Below are the code and all the weights of a small trained network. Each question names an input and a target symbol and asks about switching units off, where a switched-off unit gives its printed mean instead of its output.

import numpy as np


def w(rows, s, z=0):
    codes = np.array(rows[::2]) - 128.0
    scale = np.full(codes.shape[1], s)
    scale[-1] = z or s
    return codes * scale


def norm(h):
    return h / np.sqrt((h * h).mean(-1, keepdims=True) + 1e-5)


def f(y):
    return np.maximum(y, 0)


def softmax(a):
    e = np.exp(a - a.max(-1, keepdims=True))
    return e / e.sum(-1, keepdims=True)


def log_softmax(a):
    a = a - a.max(-1, keepdims=True)
    return a - np.log(np.exp(a).sum(-1, keepdims=True))


def net(x, mask):
    ids = ['ΞΦαεζθτω'.index(c) for c in x.split()]
    T = len(ids)
    res = E[ids] + P[:T]
    u = 0
    for l in range(2):
        r = norm(res)
        for j in range(2):
            rows = slice(2 * j, 2 * j + 2)
            q, k, v = (r @ M[l][rows].T for M in (Q, K, V))
            z = softmax(np.where(np.tri(T) > 0, q @ k.T / 2**0.5, -1e9)) @ v
            o = O[l][rows]
            res = res + np.where(mask[u + j], z, o[:, -1]) @ o[:, :-1]
        u += 2
        y = f(norm(res) @ A[l][:, :-1].T + A[l][:, -1])
        res = res + np.where(mask[u : u + 4], y, B[l][:, -1]) @ B[l][:, :-1]
        u += 4
    return log_softmax(norm(res)[-1] @ U[:, :-1].T + U[:, -1])


Q, K, V, O, A, B = {}, {}, {}, {}, {}, {}
E = w([
[117,130,187,150,118],'Ξ',
[191,121,82,128,131],'Φ',
[127,200,64,165,139],'α',
[155,114,100,141,97],'ε',
[81,195,89,185,110],'ζ',
[171,186,92,120,162],'θ',
[203,74,141,98,111],'τ',
[165,4,114,245,185],'ω',
],0.019)
P = w([
[12,116,160,94,115],'0',
[58,220,163,178,50],'1',
[93,186,115,165,54],'2',
[70,180,117,176,35],'3',
[114,146,154,159,48],'4',
[152,143,160,150,78],'5',
[210,152,124,156,149],'6',
[134,165,135,165,88],'7',
[198,136,139,131,107],'8',
[112,140,165,186,55],'9',
[139,138,120,174,53],'10',
[141,130,87,183,69],'11',
[152,153,115,96,2],'12',
[174,176,112,95,70],'13',
],0.0095)
Q[0] = w([
[119,119,112,154,67],'0.h1',
[210,159,117,234,1],'0.h1',
[200,171,110,153,191],'0.h2',
[217,62,57,129,117],'0.h2',
],0.0091)
K[0] = w([
[83,132,141,102,95],'0.h1',
[142,28,119,232,195],'0.h1',
[110,116,45,132,186],'0.h2',
[91,2,138,123,155],'0.h2',
],0.012)
V[0] = w([
[125,78,142,222,50],'0.h1',
[69,39,60,161,253],'0.h1',
[102,34,66,142,147],'0.h2',
[133,141,171,52,2],'0.h2',
],0.0079)
O[0] = w([
[255,132,96,192,194,254],'0.h1',
[214,117,142,152,65,43],'0.h1',
[94,174,121,165,57,128],'0.h2',
[118,168,125,110,238,244],'0.h2',
],0.0097,0.0066)
A[0] = w([
[222,225,157,228,29,159],'0.n1',
[51,1,165,145,228,185],'0.n2',
[178,219,161,232,119,254],'0.n3',
[105,124,110,62,137,63],'0.n4',
],0.0076,0.0026)
B[0] = w([
[148,6,159,124,152,203],'0.n1',
[133,131,96,124,103,179],'0.n2',
[193,137,114,112,120,255],'0.n3',
[121,125,125,95,87,132],'0.n4',
],0.014,0.0081)
Q[1] = w([
[249,161,108,177,145],'1.h1',
[176,148,115,78,174],'1.h1',
[255,97,47,175,224],'1.h2',
[129,201,74,82,166],'1.h2',
],0.0096)
K[1] = w([
[36,85,143,12,110],'1.h1',
[52,52,151,118,160],'1.h1',
[23,2,139,153,139],'1.h2',
[77,136,102,54,16],'1.h2',
],0.0081)
V[1] = w([
[19,110,255,149,99],'1.h1',
[178,164,107,241,67],'1.h1',
[210,112,129,40,151],'1.h2',
[169,60,103,48,9],'1.h2',
],0.009)
O[1] = w([
[127,108,54,86,158,38],'1.h1',
[184,113,221,89,156,2],'1.h1',
[128,156,111,167,5,218],'1.h2',
[37,46,166,90,117,194],'1.h2',
],0.013,0.0089)
A[1] = w([
[89,115,105,147,54,120],'1.n1',
[101,62,1,46,212,239],'1.n2',
[159,191,150,57,214,212],'1.n3',
[84,87,162,122,134,7],'1.n4',
],0.0085,0.0012)
B[1] = w([
[98,135,176,252,220,254],'1.n1',
[128,123,177,24,19,241],'1.n2',
[88,66,106,181,214,167],'1.n3',
[139,90,254,201,166,140],'1.n4',
],0.0095,0.005)
U = w([
[203,205,19,132,167,125],'Ξ',
[70,113,60,39,76,171],'Φ',
[80,80,187,148,118,27],'α',
[173,132,157,184,255,139],'ε',
[22,168,117,247,33,153],'ζ',
[158,146,157,135,101,4],'θ',
[228,245,202,194,60,156],'τ',
[109,85,176,103,184,231],'ω',
],0.0098,0.0036)

Each question gives the input, a string of symbols that net reads in full, and the target symbol t.
The units are the heads (2 rows each of Q, K, V and O) and the neurons (one row each of A and B). Each row of codes is followed by its name. A weight is (code - 128) times the scale printed after its matrix; where a second scale follows, it is the last column's (O, A, B and U).
mask holds one flag per unit, layer by layer, with each layer's heads first. A switched-off unit (its flag False) gives its mean, the last column of its rows in O or B, instead of its output. The means were averaged over made-up inputs and are rounded, as every weight is.
A unit's drop is (log p(t) with every unit on - log p(t) with that unit switched off) / (log p(t) with every unit on - log p(t) with every unit switched off).
The circuit of an input: a set's keep is (log p(t) with only the set's units on - log p(t) with every unit switched off) / (log p(t) with every unit on - log p(t) with every unit switched off). Starting from all 12 units, units are removed one at a time, each time the one whose removal leaves the highest keep (on an exact tie, the one counted first), for as long as the keep stays at least 0.8.
units of the circuit, in order: the units of the circuit, biggest drop first
top k neurons in layer l: the k neurons of layer l with the biggest drops, biggest first
which heads matter: for each layer, one digit per head in row order, 1 if its drop is at least 0.15 and else 0, layers parted by /
input ζ ω τ ε Ξ Ξ, target ε: units of the circuit, in order => 0.h2; 1.h2
input α θ α, target ω: which heads matter => 11 / 01
input α ε ε α Ξ θ Φ α Ξ ε, target ω: units of the circuit, in order => 0.h2; 0.h1; 1.h2; 0.n3
input τ τ τ τ ζ Ξ ε ε ε θ τ θ, target ζ: top 3 neurons in layer 0 => 0.n2; 0.n3; 0.n4
input ζ ε ζ, target ε: units of the circuit, in order => 0.h2; 1.h2; 0.h1
input Ξ τ Ξ τ θ ε, target Ξ: units of the circuit, in order => 1.h2; 1.h1
input τ τ ε Φ τ τ Φ, target ζ: which heads matter => 10 / 01
input Φ τ τ, target α: units of the circuit, in order => 0.h2; 0.h1; 1.h2; 1.h1
input ζ ε τ ε θ α Ξ τ τ ε α Ξ, target ε: top neuron in layer 0 => 0.n1
input Ξ τ ω ε ω Φ ζ ζ θ α, target Ξ: which heads matter => 10 / 11
input θ Φ ζ ε τ θ ζ ε Φ τ τ Ξ, target Φ: which heads matter => 10 / 10
input ε Ξ ζ τ θ α τ ε ε Ξ τ, target τ: units of the circuit, in order => 1.h1; 1.h2
input ε τ α, target τ: which heads matter => 00 / 10
input Ξ ε θ Ξ ε ζ τ θ θ τ τ τ, target Ξ: units of the circuit, in order => 1.h2; 0.h1; 1.h1
input ε ζ ε ω ε τ Ξ ε τ τ ω, target τ: which heads matter => 10 / 10
input Ξ Ξ α, target Ξ: top 2 neurons in layer 0 => 0.n3; 0.n1
input ε τ ε τ Ξ τ ζ Ξ τ τ ω, target τ: units of the circuit, in order => 1.h1; 0.h1
input ε τ τ θ ε ζ τ ε, target τ: units of the circuit, in order => 1.h1
input ζ ε τ α ε ε τ ε τ ε Ξ τ τ α, target ε: units of the circuit, in order => 0.h1; 0.h2; 1.h2
input α τ Ξ Φ, target ω: units of the circuit, in order => 0.h1; 1.h2; 0.h2
input ε Ξ τ τ τ τ ε τ α τ τ τ, target τ: which heads matter => 00 / 10
input Ξ τ ε τ τ α Ξ ε ε τ τ ε Ξ, target Ξ: units of the circuit, in order => 1.h2; 0.h1; 1.h1
input θ τ ε ε τ ε τ, target Φ: units of the circuit, in order => 0.h1; 1.n2; 1.h1
input Ξ ζ τ ζ τ τ τ τ ζ Φ τ ζ, target Ξ: which heads matter => 10 / 01
input ζ τ Ξ τ τ ε τ ε Ξ τ ε Φ, target ε: which heads matter => 11 / 11
